Here is a tiny trained network, its code and every weight. The questions are about switching its units off for an input and a target symbol, where a switched-off unit gives its printed mean instead of its output.

import numpy as np


def w(rows, s, z=0):
    codes = np.array(rows[::2]) - 128.0
    scale = np.full(codes.shape[1], s)
    scale[-1] = z or s
    return codes * scale


def f(y):
    return y / 2 * (1 + np.tanh(0.7978845608 * (y + 0.044715 * y**3)))


def softmax(a):
    e = np.exp(a - a.max(-1, keepdims=True))
    return e / e.sum(-1, keepdims=True)


def log_softmax(a):
    a = a - a.max(-1, keepdims=True)
    return a - np.log(np.exp(a).sum(-1, keepdims=True))


def net(x, mask):
    ids = ['ΓΣΨβδεηπτ'.index(c) for c in x.split()]
    T = len(ids)
    res = E[ids] + P[:T]
    u = 0
    for l in range(2):
        r = res
        for j in range(3):
            rows = slice(2 * j, 2 * j + 2)
            q, k, v = (r @ M[l][rows].T for M in (Q, K, V))
            z = softmax(np.where(np.tri(T) > 0, q @ k.T / 2**0.5, -1e9)) @ v
            o = O[l][rows]
            res = res + np.where(mask[u + j], z, o[:, -1]) @ o[:, :-1]
        u += 3
        y = f(res @ A[l][:, :-1].T + A[l][:, -1])
        res = res + np.where(mask[u : u + 4], y, B[l][:, -1]) @ B[l][:, :-1]
        u += 4
    return log_softmax(res[-1] @ U[:, :-1].T + U[:, -1])


Q, K, V, O, A, B = {}, {}, {}, {}, {}, {}
E = w([
[122,148,197,220],'Γ',
[115,62,78,176],'Σ',
[131,252,81,55],'Ψ',
[144,77,71,107],'β',
[87,239,149,227],'δ',
[86,26,126,151],'ε',
[200,111,224,203],'η',
[114,3,138,57],'π',
[127,65,44,184],'τ',
],0.011)
P = w([
[6,41,158,226],'0',
[252,50,225,122],'1',
[207,127,248,49],'2',
[237,164,148,125],'3',
[200,130,161,122],'4',
[197,142,152,94],'5',
[184,70,198,80],'6',
[197,136,160,59],'7',
[224,167,96,137],'8',
[183,116,174,7],'9',
[209,193,85,78],'10',
[212,148,119,63],'11',
[214,170,121,32],'12',
[193,129,145,36],'13',
],0.0037)
Q[0] = w([
[197,96,106,190],'L0H1',
[152,154,75,254],'L0H1',
[93,123,88,172],'L0H2',
[154,103,75,138],'L0H2',
[211,169,146,128],'L0H3',
[192,158,50,156],'L0H3',
],0.0079)
K[0] = w([
[254,169,167,206],'L0H1',
[188,133,155,200],'L0H1',
[84,109,162,148],'L0H2',
[98,207,152,202],'L0H2',
[182,122,126,148],'L0H3',
[184,73,167,128],'L0H3',
],0.0077)
V[0] = w([
[77,136,80,64],'L0H1',
[254,133,187,201],'L0H1',
[87,104,92,174],'L0H2',
[60,117,182,111],'L0H2',
[140,239,167,205],'L0H3',
[235,128,204,160],'L0H3',
],0.0074)
O[0] = w([
[117,123,82,185,41],'L0H1',
[127,136,161,52,254],'L0H1',
[66,146,138,194,130],'L0H2',
[83,192,134,121,128],'L0H2',
[89,193,172,134,126],'L0H3',
[107,138,173,2,217],'L0H3',
],0.0089,0.0057)
A[0] = w([
[157,69,183,128,251],'L0N1',
[76,254,150,195,253],'L0N2',
[70,145,105,245,74],'L0N3',
[155,111,209,127,74],'L0N4',
],0.0077,0.0029)
B[0] = w([
[149,182,55,67,254],'L0N1',
[30,72,176,91,164],'L0N2',
[135,71,255,192,130],'L0N3',
[179,205,189,126,203],'L0N4',
],0.0093,0.0062)
Q[1] = w([
[127,142,79,118],'L1H1',
[192,212,206,239],'L1H1',
[147,46,82,28],'L1H2',
[255,107,76,49],'L1H2',
[183,9,127,181],'L1H3',
[111,72,59,146],'L1H3',
],0.0058)
K[1] = w([
[159,82,166,141],'L1H1',
[154,218,93,2],'L1H1',
[101,110,130,188],'L1H2',
[96,57,104,121],'L1H2',
[191,81,138,161],'L1H3',
[176,111,180,128],'L1H3',
],0.0092)
V[1] = w([
[198,41,134,214],'L1H1',
[172,182,2,53],'L1H1',
[188,220,196,134],'L1H2',
[176,149,119,188],'L1H2',
[176,74,161,184],'L1H3',
[185,120,88,202],'L1H3',
],0.0074)
O[1] = w([
[245,31,191,177,109],'L1H1',
[85,32,117,3,2],'L1H1',
[37,176,247,185,111],'L1H2',
[241,74,169,147,86],'L1H2',
[135,231,191,87,93],'L1H3',
[152,207,126,152,24],'L1H3',
],0.0049,0.0099)
A[1] = w([
[198,141,178,102,203],'L1N1',
[2,83,166,190,5],'L1N2',
[115,187,150,220,71],'L1N3',
[127,128,174,93,10],'L1N4',
],0.0087,0.0022)
B[1] = w([
[78,217,200,255,254],'L1N1',
[247,101,155,88,203],'L1N2',
[141,127,34,25,207],'L1N3',
[219,171,123,162,182],'L1N4',
],0.0064,0.0076)
U = w([
[1,146,130,167,253],'Γ',
[129,130,165,201,109],'Σ',
[34,90,52,37,151],'Ψ',
[141,128,142,176,96],'β',
[172,52,209,87,99],'δ',
[192,54,74,74,167],'ε',
[125,190,179,153,95],'η',
[131,202,48,111,35],'π',
[105,139,103,138,138],'τ',
],0.0056,0.0033)

Each question gives the input, a string of symbols that net reads in full, and the target symbol t.
The units are the heads (2 rows each of Q, K, V and O) and the neurons (one row each of A and B). Each row of codes is followed by its name. A weight is (code - 128) times the scale printed after its matrix; where a second scale follows, it is the last column's (O, A, B and U).
mask holds one flag per unit, layer by layer, with each layer's heads first. A switched-off unit (its flag False) gives its mean, the last column of its rows in O or B, instead of its output. The means were averaged over made-up inputs and are rounded, as every weight is.
A unit's drop is (log p(t) with every unit on - log p(t) with that unit switched off) / (log p(t) with every unit on - log p(t) with every unit switched off).
The circuit of an input: a set's keep is (log p(t) with only the set's units on - log p(t) with every unit switched off) / (log p(t) with every unit on - log p(t) with every unit switched off). Starting from the 12 units with the biggest drops (on a tie, the unit counted first), units are removed one at a time, each time the one whose removal leaves the highest keep (on an exact tie, the one counted first), for as long as the keep stays at least 0.8.
circuit, biggest first: the units of the circuit, biggest drop first
unit that matters most: the unit with the biggest drop
k most important neurons: the k neurons with the biggest drops, biggest first
k most important neurons of layer l: the k neurons of layer l with the biggest drops, biggest first
which heads matter: for each layer, one digit per head in row order, 1 if its drop is at least 0.15 and else 0, layers parted by /
input η Γ Ψ, target Ψ: circuit, biggest first : (L1H1, L1H3, L0H3)
input π β τ β, target ε: which heads matter : 001 / 110
input β η δ η η Ψ η η η Σ, target δ: circuit, biggest first : (L0H1, L0H3, L1H1, L0N3)
input Σ ε η π η η δ, target δ: 2 most important neurons : (L0N2, L1N2)
input π τ η η ε, target ε: unit that matters most : L1H2
input δ π Ψ δ Γ π Ψ η Ψ τ δ η ε, target π: which heads matter : 011 / 100
input η η Ψ Ψ η Σ β Ψ β Γ Σ β, target Ψ: which heads matter : 000 / 100
input π β π π, target ε: circuit, biggest first : (L0H3, L1H2, L1H1)
input π δ π τ, target ε: circuit, biggest first : (L0H3, L1H2, L1H1)
input η η η π η π η Γ π ε, target Ψ: which heads matter : 000 / 100
input π η Σ δ, target δ: which heads matter : 000 / 010
input π η β Γ η β β Σ η ε, target ε: which heads matter : 101 / 110
input τ η δ δ η π δ π π η η η Ψ Σ, target Σ: which heads matter : 111 / 100
input τ η δ η π η η τ Σ Ψ Ψ τ π, target Σ: 2 most important neurons of layer 1 : (L1N1, L1N3)
input Σ η Ψ η Σ β β η β, target Σ: 4 most important neurons : (L0N3, L1N1, L0N1, L1N3)
input η η π τ η τ η π τ η Σ, target Ψ: unit that matters most : L1H1
input δ π τ, target π: 4 most important neurons : (L1N3, L0N2, L0N3, L0N4)
input π π π π β Σ Γ η Γ β τ η Σ, target ε: 2 most important neurons : (L0N4, L1N1)
input δ Ψ Γ η η η π π Ψ η ε, target π: 3 most important neurons : (L0N2, L1N3, L0N3)
input δ η β Σ Σ Σ η π Γ Σ, target π: most important neuron : (L0N2)
input δ ε η Σ δ η β, target π: 3 most important neurons : (L0N2, L1N3, L0N3)
input δ β η Ψ π π Γ η δ δ β, target π: 2 most important neurons of layer 0 : (L0N2, L0N3)
input δ η π, target π: 2 most important neurons : (L0N2, L1N3)
